Here is a tiny trained network, its code and every weight. The questions are about switching its units off for an input and a target symbol, where a switched-off unit gives its printed mean instead of its output.

import numpy as np


def w(rows, s, z=0):
    codes = np.array(rows[::2]) - 128.0
    scale = np.full(codes.shape[1], s)
    scale[-1] = z or s
    return codes * scale


def norm(h):
    return h / np.sqrt((h * h).mean(-1, keepdims=True) + 1e-5)


def f(y):
    return np.maximum(y, 0)


def softmax(a):
    e = np.exp(a - a.max(-1, keepdims=True))
    return e / e.sum(-1, keepdims=True)


def log_softmax(a):
    a = a - a.max(-1, keepdims=True)
    return a - np.log(np.exp(a).sum(-1, keepdims=True))


def net(x, mask):
    ids = ['αβγδεζηθλξπστφψω'.index(c) for c in x.split()]
    T = len(ids)
    res = E[ids] + P[:T]
    u = 0
    for l in range(3):
        r = norm(res)
        for j in range(3):
            rows = slice(3 * j, 3 * j + 3)
            q, k, v = (r @ M[l][rows].T for M in (Q, K, V))
            z = softmax(np.where(np.tri(T) > 0, q @ k.T / 3**0.5, -1e9)) @ v
            o = O[l][rows]
            res = res + np.where(mask[u + j], z, o[:, -1]) @ o[:, :-1]
        u += 3
        y = f(norm(res) @ A[l][:, :-1].T + A[l][:, -1])
        res = res + np.where(mask[u : u + 4], y, B[l][:, -1]) @ B[l][:, :-1]
        u += 4
    return log_softmax(norm(res)[-1] @ U[:, :-1].T + U[:, -1])


Q, K, V, O, A, B = {}, {}, {}, {}, {}, {}
E = w([
[134,83,41],'α',
[164,211,68],'β',
[79,121,52],'γ',
[90,187,149],'δ',
[115,144,88],'ε',
[101,117,155],'ζ',
[178,135,190],'η',
[20,78,89],'θ',
[153,251,227],'λ',
[197,33,92],'ξ',
[147,200,55],'π',
[108,140,70],'σ',
[97,109,147],'τ',
[66,71,133],'φ',
[129,145,170],'ψ',
[110,162,116],'ω',
],0.023)
P = w([
[173,254,135],'0',
[163,217,130],'1',
[171,200,131],'2',
[160,173,130],'3',
[132,144,121],'4',
[133,132,117],'5',
[143,137,109],'6',
[127,124,116],'7',
[134,118,102],'8',
[125,109,98],'9',
[133,110,105],'10',
[148,110,98],'11',
[140,108,108],'12',
[126,109,96],'13',
],0.0039)
Q[0] = w([
[211,151,110],'L0H0',
[103,170,92],'L0H0',
[112,128,160],'L0H0',
[70,77,187],'L0H1',
[155,138,104],'L0H1',
[135,136,119],'L0H1',
[8,248,205],'L0H2',
[109,41,254],'L0H2',
[34,54,76],'L0H2',
],0.028)
K[0] = w([
[160,181,135],'L0H0',
[124,135,91],'L0H0',
[155,85,164],'L0H0',
[55,153,117],'L0H1',
[174,117,125],'L0H1',
[123,127,130],'L0H1',
[66,252,186],'L0H2',
[105,51,240],'L0H2',
[31,87,71],'L0H2',
],0.033)
V[0] = w([
[161,82,66],'L0H0',
[121,128,132],'L0H0',
[129,117,115],'L0H0',
[111,152,98],'L0H1',
[175,98,160],'L0H1',
[107,104,170],'L0H1',
[1,251,2],'L0H2',
[28,185,104],'L0H2',
[201,165,5],'L0H2',
],0.0072)
O[0] = w([
[64,98,87,116],'L0H0',
[135,134,136,129],'L0H0',
[104,117,116,127],'L0H0',
[137,151,114,138],'L0H1',
[124,98,165,114],'L0H1',
[104,104,108,119],'L0H1',
[111,246,62,255],'L0H2',
[135,202,122,194],'L0H2',
[81,109,40,145],'L0H2',
],0.011,0.0098)
A[0] = w([
[195,168,165,251],'L0N0',
[139,93,125,114],'L0N1',
[36,185,140,139],'L0N2',
[5,98,193,178],'L0N3',
],0.023,0.0029)
B[0] = w([
[154,234,69,192],'L0N0',
[129,111,81,134],'L0N1',
[187,234,122,251],'L0N2',
[213,252,194,146],'L0N3',
],0.019,0.015)
Q[1] = w([
[106,189,206],'L1H0',
[74,136,202],'L1H0',
[101,106,138],'L1H0',
[250,148,64],'L1H1',
[147,106,13],'L1H1',
[180,137,102],'L1H1',
[153,204,193],'L1H2',
[149,142,126],'L1H2',
[147,204,232],'L1H2',
],0.017)
K[1] = w([
[213,179,6],'L1H0',
[76,174,96],'L1H0',
[61,136,157],'L1H0',
[123,202,241],'L1H1',
[145,241,142],'L1H1',
[127,150,169],'L1H1',
[79,76,170],'L1H2',
[91,125,161],'L1H2',
[211,17,81],'L1H2',
],0.017)
V[1] = w([
[114,208,101],'L1H0',
[122,194,101],'L1H0',
[119,188,117],'L1H0',
[209,36,2],'L1H1',
[227,144,176],'L1H1',
[95,133,126],'L1H1',
[118,118,138],'L1H2',
[162,195,97],'L1H2',
[201,254,62],'L1H2',
],0.008)
O[1] = w([
[130,211,106,202],'L1H0',
[133,213,102,192],'L1H0',
[124,199,98,182],'L1H0',
[20,138,179,82],'L1H1',
[109,65,48,176],'L1H1',
[135,143,144,121],'L1H1',
[136,113,125,116],'L1H2',
[86,186,139,190],'L1H2',
[47,254,152,249],'L1H2',
],0.0079,0.012)
A[1] = w([
[60,5,213,97],'L1N0',
[2,100,63,161],'L1N1',
[97,153,108,190],'L1N2',
[218,108,39,6],'L1N3',
],0.012,0.0022)
B[1] = w([
[117,95,5,136],'L1N0',
[229,135,140,145],'L1N1',
[163,160,133,255],'L1N2',
[95,93,168,157],'L1N3',
],0.019,0.0048)
Q[2] = w([
[224,214,80],'L2H0',
[153,119,225],'L2H0',
[222,216,75],'L2H0',
[116,130,141],'L2H1',
[131,250,222],'L2H1',
[222,7,65],'L2H1',
[97,143,163],'L2H2',
[249,142,38],'L2H2',
[191,174,163],'L2H2',
],0.021)
K[2] = w([
[250,127,107],'L2H0',
[110,78,152],'L2H0',
[251,122,108],'L2H0',
[140,105,128],'L2H1',
[243,76,108],'L2H1',
[37,243,119],'L2H1',
[130,148,116],'L2H2',
[187,28,130],'L2H2',
[211,126,106],'L2H2',
],0.022)
V[2] = w([
[136,132,6],'L2H0',
[157,124,131],'L2H0',
[1,169,140],'L2H0',
[186,162,165],'L2H1',
[90,122,199],'L2H1',
[49,107,221],'L2H1',
[106,72,120],'L2H2',
[135,147,130],'L2H2',
[112,83,123],'L2H2',
],0.017)
O[2] = w([
[72,56,96,168],'L2H0',
[103,128,146,143],'L2H0',
[253,108,81,99],'L2H0',
[81,163,184,214],'L2H1',
[160,196,144,70],'L2H1',
[184,212,135,9],'L2H1',
[182,152,84,31],'L2H2',
[107,120,145,161],'L2H2',
[169,153,96,50],'L2H2',
],0.017,0.013)
A[2] = w([
[223,184,220,144],'L2N0',
[128,203,118,252],'L2N1',
[193,27,128,127],'L2N2',
[177,74,252,99],'L2N3',
],0.023,0.0032)
B[2] = w([
[195,52,146,161],'L2N0',
[139,59,137,252],'L2N1',
[230,140,59,131],'L2N2',
[52,252,164,134],'L2N3',
],0.033,0.021)
U = w([
[39,1,107,28],'α',
[125,123,90,58],'β',
[111,126,72,162],'γ',
[198,221,120,173],'δ',
[134,134,105,165],'ε',
[145,71,150,132],'ζ',
[70,167,240,4],'η',
[178,130,149,146],'θ',
[177,119,151,216],'λ',
[198,71,42,163],'ξ',
[129,128,89,37],'π',
[126,125,96,24],'σ',
[150,83,144,99],'τ',
[170,152,156,201],'φ',
[127,40,160,154],'ψ',
[141,230,70,192],'ω',
],0.015,0.0047)

Each question gives the input, a string of symbols that net reads in full, and the target symbol t.
The units are the heads (3 rows each of Q, K, V and O) and the neurons (one row each of A and B). Each row of codes is followed by its name. A weight is (code - 128) times the scale printed after its matrix; where a second scale follows, it is the last column's (O, A, B and U).
mask holds one flag per unit, layer by layer, with each layer's heads first. A switched-off unit (its flag False) gives its mean, the last column of its rows in O or B, instead of its output. The means were averaged over made-up inputs and are rounded, as every weight is.
A unit's drop is (log p(t) with every unit on - log p(t) with that unit switched off) / (log p(t) with every unit on - log p(t) with every unit switched off).
The circuit of an input: a set's keep is (log p(t) with only the set's units on - log p(t) with every unit switched off) / (log p(t) with every unit on - log p(t) with every unit switched off). Starting from the 12 units with the biggest drops (on a tie, the unit counted first), units are removed one at a time, each time the one whose removal leaves the highest keep (on an exact tie, the one counted first), for as long as the keep stays at least 0.8.
circuit, biggest first: the units of the circuit, biggest drop first
unit that matters most: the unit with the biggest drop
k most important neurons: the k neurons with the biggest drops, biggest first
top k neurons in layer l: the k neurons of layer l with the biggest drops, biggest first
heads that matter: for each layer, one digit per head in row order, 1 if its drop is at least 0.15 and else 0, layers parted by /
input ζ γ β ψ ω ξ ε π ω δ α α λ β, target α: heads that matter	000 / 100 / 000
input ξ α ω λ ω δ ω ω ω ω ω δ δ ζ, target α: 4 most important neurons	(L0N2; L1N1; L0N0; L0N3)
input ω ω ω ω δ ξ ω, target ξ: heads that matter	001 / 000 / 000
input γ λ ω ζ σ η ω τ α λ, target α: top 2 neurons in layer 0	(L0N2; L0N0)
input δ π ω π δ ω α λ η ξ ω λ δ λ, target ξ: 2 most important neurons	(L0N2; L0N0)
input ω λ δ π ω α θ γ ω ω ω, target α: unit that matters most	L1N1
input θ θ δ δ θ η α γ ω ω ω π, target α: heads that matter	000 / 100 / 000
input η π δ γ δ ψ ω δ ω β ω δ α σ, target α: 2 most important neurons	(L0N0; L1N1)
input η ψ ω α τ θ ζ, target α: heads that matter	001 / 000 / 010
input η γ ψ η δ λ λ θ γ ω η γ, target η: top 2 neurons in layer 0	(L0N2; L0N0)
input ω η δ ω ω α λ ψ η ω ω π, target η: heads that matter	001 / 001 / 100
input ω δ γ ω α ε δ η ω γ, target η: circuit, biggest first	(L0H2; L1H2; L2H0; L0N2)
input δ δ δ δ β φ φ ψ α ζ ω δ, target α: 2 most important neurons	(L0N0; L1N1)
input ω δ α, target α: 3 most important neurons	(L0N0; L1N1; L0N2)
input ω ω α ω ξ δ θ α ω, target α: unit that matters most	L0N2
input ω θ ω τ τ ξ β β τ, target ξ: circuit, biggest first	(L0H2; L0N2; L2H2; L0N0)
input ε α δ δ ω ω ξ ω λ γ, target ξ: 3 most important neurons	(L0N2; L0N0; L1N0)
input ω λ ω η ω σ ω ω α β, target α: circuit, biggest first	(L0N0; L0N2; L0H2)
input δ ζ δ δ, target δ: circuit, biggest first	(L2H0; L0N2)
input ζ ζ γ δ ω δ α ω γ θ σ λ ψ, target α: 4 most important neurons	(L0N2; L0N0; L1N1; L2N3)
input γ η η ξ ω ω ω ω ω, target ξ: unit that matters most	L0H2
input ω θ ω δ ψ δ ω ω λ ψ η ξ, target ξ: 4 most important neurons	(L0N2; L2N2; L1N0; L0N0)
input ψ π δ ψ, target ψ: top 2 neurons in layer 0	(L0N0; L0N2)
input ζ η η ω δ ω ξ δ α δ γ λ, target α: 4 most important neurons	(L0N2; L1N1; L0N0; L1N0)
input ψ ω δ, target δ: 3 most important neurons	(L0N0; L0N2; L2N0)
input ω ω ψ, target ψ: 2 most important neurons	(L0N2; L0N0)
input ω ξ ω γ δ τ ψ, target ξ: top neuron in layer 0	(L0N2)
